Below are the code and all the weights of a small trained network. Each question names an input and a class and asks about switching units off, where a switched-off unit gives its printed mean instead of its output.

import numpy as np


def w(rows, s, z=0):
    codes = np.array(rows[::2]) - 128.0
    scale = np.full(codes.shape[1], s)
    scale[-1] = z or s
    return codes * scale


def norm(h):
    return h / np.sqrt((h * h).mean(-1, keepdims=True) + 1e-5)


def f(y):
    return np.maximum(y, 0)


def log_softmax(a):
    a = a - a.max(-1, keepdims=True)
    return a - np.log(np.exp(a).sum(-1, keepdims=True))


def net(x, mask):
    res = np.array(x, float).reshape(1, 2) / 4 @ E
    u = 0
    for l in range(2):
        y = f(norm(res) @ A[l][:, :-1].T + A[l][:, -1])
        res = res + np.where(mask[u : u + 11], y, B[l][:, -1]) @ B[l][:, :-1]
        u += 11
    return log_softmax(norm(res)[-1] @ U[:, :-1].T + U[:, -1])


A, B = {}, {}
E = w([
[110,30,2,74,55,107,209],'x0',
[128,205,123,111,230,191,170],'x1',
],0.0074)
A[0] = w([
[186,83,217,178,85,69,101,140],'0.n0',
[138,152,141,208,102,192,115,92],'0.n1',
[158,222,246,151,99,157,101,139],'0.n2',
[43,172,91,99,96,140,130,80],'0.n3',
[218,164,154,246,1,110,79,113],'0.n4',
[114,223,207,153,225,135,121,127],'0.n5',
[161,84,180,183,100,92,98,85],'0.n6',
[165,141,55,131,38,58,65,75],'0.n7',
[198,251,135,112,220,198,203,124],'0.n8',
[121,197,143,19,183,163,204,3],'0.n9',
[160,148,82,139,155,144,79,145],'0.n10',
],0.0085,0.0046)
B[0] = w([
[108,70,186,137,64,170,132,190],'0.n0',
[179,183,103,143,122,88,176,152],'0.n1',
[255,143,30,149,142,40,147,221],'0.n2',
[131,138,96,96,150,54,73,141],'0.n3',
[25,99,198,54,77,236,56,190],'0.n4',
[141,142,79,229,64,94,155,245],'0.n5',
[31,96,189,116,112,148,146,165],'0.n6',
[36,100,106,139,176,142,216,184],'0.n7',
[72,117,144,33,171,117,90,248],'0.n8',
[164,107,112,88,163,156,87,178],'0.n9',
[138,130,146,149,66,148,149,150],'0.n10',
],0.0081,0.011)
A[1] = w([
[68,116,142,111,134,171,117,55],'1.n0',
[105,109,109,18,145,207,99,2],'1.n1',
[66,89,194,88,122,132,118,29],'1.n2',
[108,130,85,209,128,62,127,165],'1.n3',
[135,94,196,118,102,168,105,108],'1.n4',
[228,179,62,148,193,91,146,161],'1.n5',
[174,127,78,117,136,147,169,133],'1.n6',
[114,151,134,105,145,162,216,83],'1.n7',
[130,128,78,97,191,86,174,101],'1.n8',
[162,61,125,161,11,130,121,158],'1.n9',
[93,153,223,174,105,98,96,205],'1.n10',
],0.011,0.0037)
B[1] = w([
[121,122,111,62,98,110,181,171],'1.n0',
[107,158,148,73,160,189,62,201],'1.n1',
[102,136,92,80,57,171,183,185],'1.n2',
[93,58,114,97,186,148,109,205],'1.n3',
[171,128,71,150,95,10,156,168],'1.n4',
[115,139,142,68,2,163,212,254],'1.n5',
[164,177,100,136,82,131,93,183],'1.n6',
[150,147,126,128,145,112,106,151],'1.n7',
[155,109,158,222,177,62,125,221],'1.n8',
[144,202,210,169,221,183,70,225],'1.n9',
[115,88,67,152,199,131,129,175],'1.n10',
],0.0097,0.0098)
U = w([
[156,156,207,239,154,181,71,157],'0',
[213,210,86,110,53,116,176,198],'1',
[124,56,70,209,220,72,168,120],'2',
[139,142,212,104,179,80,168,2],'3',
[36,67,174,102,95,191,154,200],'4',
[150,124,175,110,156,116,134,4],'5',
[145,162,88,7,215,144,72,151],'6',
],0.015,0.0063)

Each question gives the input, the list of numbers given to net, and the class t.
The units are the neurons (one row each of A and B). Each row of codes is followed by its name. A weight is (code - 128) times the scale printed after its matrix; where a second scale follows, it is the last column's (A, B and U).
mask holds one flag per neuron, layer by layer. A switched-off neuron (its flag False) gives its mean, the last column of its row in B, instead of its output. The means were averaged over made-up inputs and are rounded, as every weight is.
A unit's drop is (log p(t) with every unit on - log p(t) with that unit switched off) / (log p(t) with every unit on - log p(t) with every unit switched off).
The circuit of an input: a set's keep is (log p(t) with only the set's units on - log p(t) with every unit switched off) / (log p(t) with every unit on - log p(t) with every unit switched off). Starting from the 12 units with the biggest drops (on a tie, the unit counted first), units are removed one at a time, each time the one whose removal leaves the highest keep (on an exact tie, the one counted first), for as long as the keep stays at least 0.8.
units of the circuit, in order: the units of the circuit, biggest drop first
most important unit: the unit with the biggest drop
top k neurons: the k neurons with the biggest drops, biggest first
top k neurons in layer l: the k neurons of layer l with the biggest drops, biggest first
drop of u: that unit's drop, to one decimal
input [8,-3], class 2: top 3 neurons	[0.n4; 1.n5; 0.n8]
input [0,2], class 6: units of the circuit, in order	[0.n8]
input [7,2], class 2: top 4 neurons in layer 0	[0.n4; 0.n8; 0.n2; 0.n0]
input [6,4], class 6: units of the circuit, in order	[0.n5; 1.n5]
input [2,1], class 1: top 2 neurons	[0.n8; 0.n6]
input [-3,0], class 1: top 2 neurons	[0.n2; 1.n5]
input [7,-4], class 2: top 3 neurons	[0.n4; 1.n5; 0.n8]
input [7,-1], class 2: top 2 neurons	[0.n4; 0.n8]
input [4,-3], class 2: top 3 neurons in layer 1	[1.n5; 1.n1; 1.n7]
input [4,0], class 2: top 4 neurons	[0.n4; 0.n8; 0.n2; 0.n0]
input [-1,7], class 1: top 3 neurons	[0.n5; 0.n4; 1.n5]
input [3,3], class 6: top 2 neurons	[0.n2; 0.n5]
input [-4,-4], class 0: top 3 neurons	[0.n2; 1.n9; 0.n8]
input [-4,0], class 1: units of the circuit, in order	[0.n2]
input [4,2], class 1: top 2 neurons in layer 1	[1.n9; 1.n6]
input [6,6], class 6: top 2 neurons	[0.n2; 0.n5]
input [5,-3], class 2: top 4 neurons	[0.n4; 0.n8; 1.n5; 0.n7]
input [3,2], class 6: top 2 neurons in layer 1	[1.n1; 1.n9]
input [-7,1], class 1: top 2 neurons	[0.n2; 1.n5]
input [-6,6], class 1: most important unit	1.n5
input [-3,7], class 1: top 2 neurons	[1.n5; 0.n5]
input [-3,-1], class 0: top 2 neurons	[1.n9; 0.n4]
input [7,-2], class 2: drop of 0.n4	1.7
input [-2,-1], class 0: drop of 1.n9	0.1
input [-3,8], class 1: drop of 1.n5	0.2
input [7,-3], class 2: drop of 0.n2	0.0
input [-5,5], class 1: most important unit	1.n5
